[[  1.3  27.8   8.4  24.1]
 [ -0.4   4.7  20.3 -17.6]
 [  9.7  44.0 -11.8  60.9]]
->
[[ -0.4   4.7  20.3]
 [  9.7  44.0 -11.8]]

[[-70.3 -14.1   2.8  20.9]
 [-45.2 -28.9  -4.0  27.5]
 [-36.8  -6.7  -4.0  27.5]
 [-45.2 -19.0 -38.4 -38.5]]
->
[[-45.2 -28.9  -4.0]
 [-36.8  -6.7  -4.0]]

[[ 16.0  68.5 -33.6]
 [  6.5  29.6 -34.2]
 [-10.3  -9.1 -17.5]]
->
[[  6.5  29.6 -34.2]
 [-10.3  -9.1 -17.5]]

[[-44.4   4.7 -60.0]
 [ 28.0  41.4  37.4]
 [-54.5   8.0 -29.9]]
->
[[ 28.0  41.4  37.4]
 [-54.5   8.0 -29.9]]

[[ 17.2 -30.6 -56.6]
 [ 30.7  58.2  45.7]
 [-58.2 -44.6  -2.6]]
->
[[ 30.7  58.2  45.7]
 [-58.2 -44.6  -2.6]]

[[ 54.4 -39.3 -65.2 -53.3]
 [-28.9 -36.9  61.3  67.9]
 [ 67.0  37.9  64.4  40.9]]
->
[[-28.9 -36.9  61.3]
 [ 67.0  37.9  64.4]]

[[  0.0  -6.5   1.6  -3.1]
 [ 16.4  29.0 -31.4  56.7]
 [ -3.6  -2.7  -5.9  -2.2]
 [ 24.7  -1.6  -6.9   3.8]
 [  4.2   3.7  -6.6  27.8]]
->
[[ 16.4  29.0 -31.4]
 [ -3.6  -2.7  -5.9]]

[[  4.8  -6.9   1.7  11.9 -10.4]
 [-12.4 -50.6 -58.2 -31.7  -0.3]
 [-15.0 -51.3 -61.0 -33.6   0.4]
 [ -2.3  -3.3   1.9   9.2 -12.4]
 [ 11.6  -7.5   5.2  11.9  -6.7]]
->
[[-12.4 -50.6 -58.2]
 [-15.0 -51.3 -61.0]]
---
[[-15.6  27.0 -31.0]
 [-40.5   4.3  23.1]
 [ -2.1 -32.5  47.2]
 [ 28.4  40.3 -51.7]
 [-28.6  55.0 -21.0]
 [-40.4  60.6  -3.3]
 [ 49.7  55.3 -33.9]
 [-42.4 -20.5  34.0]
 [ 15.3  15.3  57.4]]
->
[[-15.6  27.0 -31.0]
 [ -2.1 -32.5  47.2]
 [-28.6  55.0 -21.0]
 [ 49.7  55.3 -33.9]
 [ 15.3  15.3  57.4]]

[[ 12.4  76.3]
 [ -8.4  52.6]
 [ -8.6 -19.4]
 [-17.0  42.1]
 [ 37.0   5.6]
 [ 30.6  -4.2]
 [ 29.1  10.9]]
->
[[ 12.4  76.3]
 [ -8.6 -19.4]
 [ 37.0   5.6]
 [ 29.1  10.9]]

[[ -1.2 -14.9]
 [ 18.2   3.5]
 [-20.2  -5.4]
 [  1.1  16.7]
 [  8.4   1.5]
 [ -4.0  22.0]
 [ 26.6 -17.5]
 [-11.4   5.0]
 [ -5.8   6.5]
 [ 20.7  -5.9]
 [-63.8  -0.6]]
->
[[ -1.2 -14.9]
 [-20.2  -5.4]
 [  8.4   1.5]
 [ 26.6 -17.5]
 [ -5.8   6.5]
 [-63.8  -0.6]]

[[ -0.5   6.0  -1.6  19.7  31.2 -13.5]
 [ -0.5  14.2  -1.6  10.6  56.1 -13.5]
 [ -0.5   4.2  -1.6  14.3   9.1  -9.2]
 [-10.2   6.0  37.7  61.9  24.7 -13.5]
 [-56.3 -19.0 -59.2 -68.1  19.9 -34.5]
 [ -1.7 -15.4 -14.8  43.2  19.4  -5.8]
 [-42.7 -19.1  -9.3  -9.2  19.9 -13.5]
 [ 43.6   6.0  -1.6  28.7 -11.4  -8.9]
 [  9.6   6.0 -39.2  14.3  19.9 -13.5]
 [ 75.1 -46.2  39.4 -25.7 -40.2 -13.5]
 [ 61.7   7.6  31.3 -12.8 -17.3   3.2]]
->
[[ -0.5   6.0  -1.6  19.7  31.2 -13.5]
 [ -0.5   4.2  -1.6  14.3   9.1  -9.2]
 [-56.3 -19.0 -59.2 -68.1  19.9 -34.5]
 [-42.7 -19.1  -9.3  -9.2  19.9 -13.5]
 [  9.6   6.0 -39.2  14.3  19.9 -13.5]
 [ 61.7   7.6  31.3 -12.8 -17.3   3.2]]

[[ -5.5   3.6  12.7 -26.1]
 [ 19.9  67.7   3.3 -12.4]
 [  0.0  -0.1   0.0   0.1]
 [ 25.6   5.0 -13.1  14.1]
 [  5.2  -0.9  -3.3  14.5]
 [ -3.9  -1.1   2.3   3.7]
 [ -1.6  -1.6   8.3  -5.8]
 [ -5.2 -14.1  35.2 -11.2]]
->
[[ -5.5   3.6  12.7 -26.1]
 [  0.0  -0.1   0.0   0.1]
 [  5.2  -0.9  -3.3  14.5]
 [ -1.6  -1.6   8.3  -5.8]]

[[ 28.9 -23.4 -51.7  54.3  14.7 -10.2 -67.7]
 [ 24.2 -44.5 -54.7  54.3  15.5 -10.2 -49.1]
 [ 28.9   1.6 -46.0  54.3  10.6  -6.8 -75.3]]
->
[[ 28.9 -23.4 -51.7  54.3  14.7 -10.2 -67.7]
 [ 28.9   1.6 -46.0  54.3  10.6  -6.8 -75.3]]
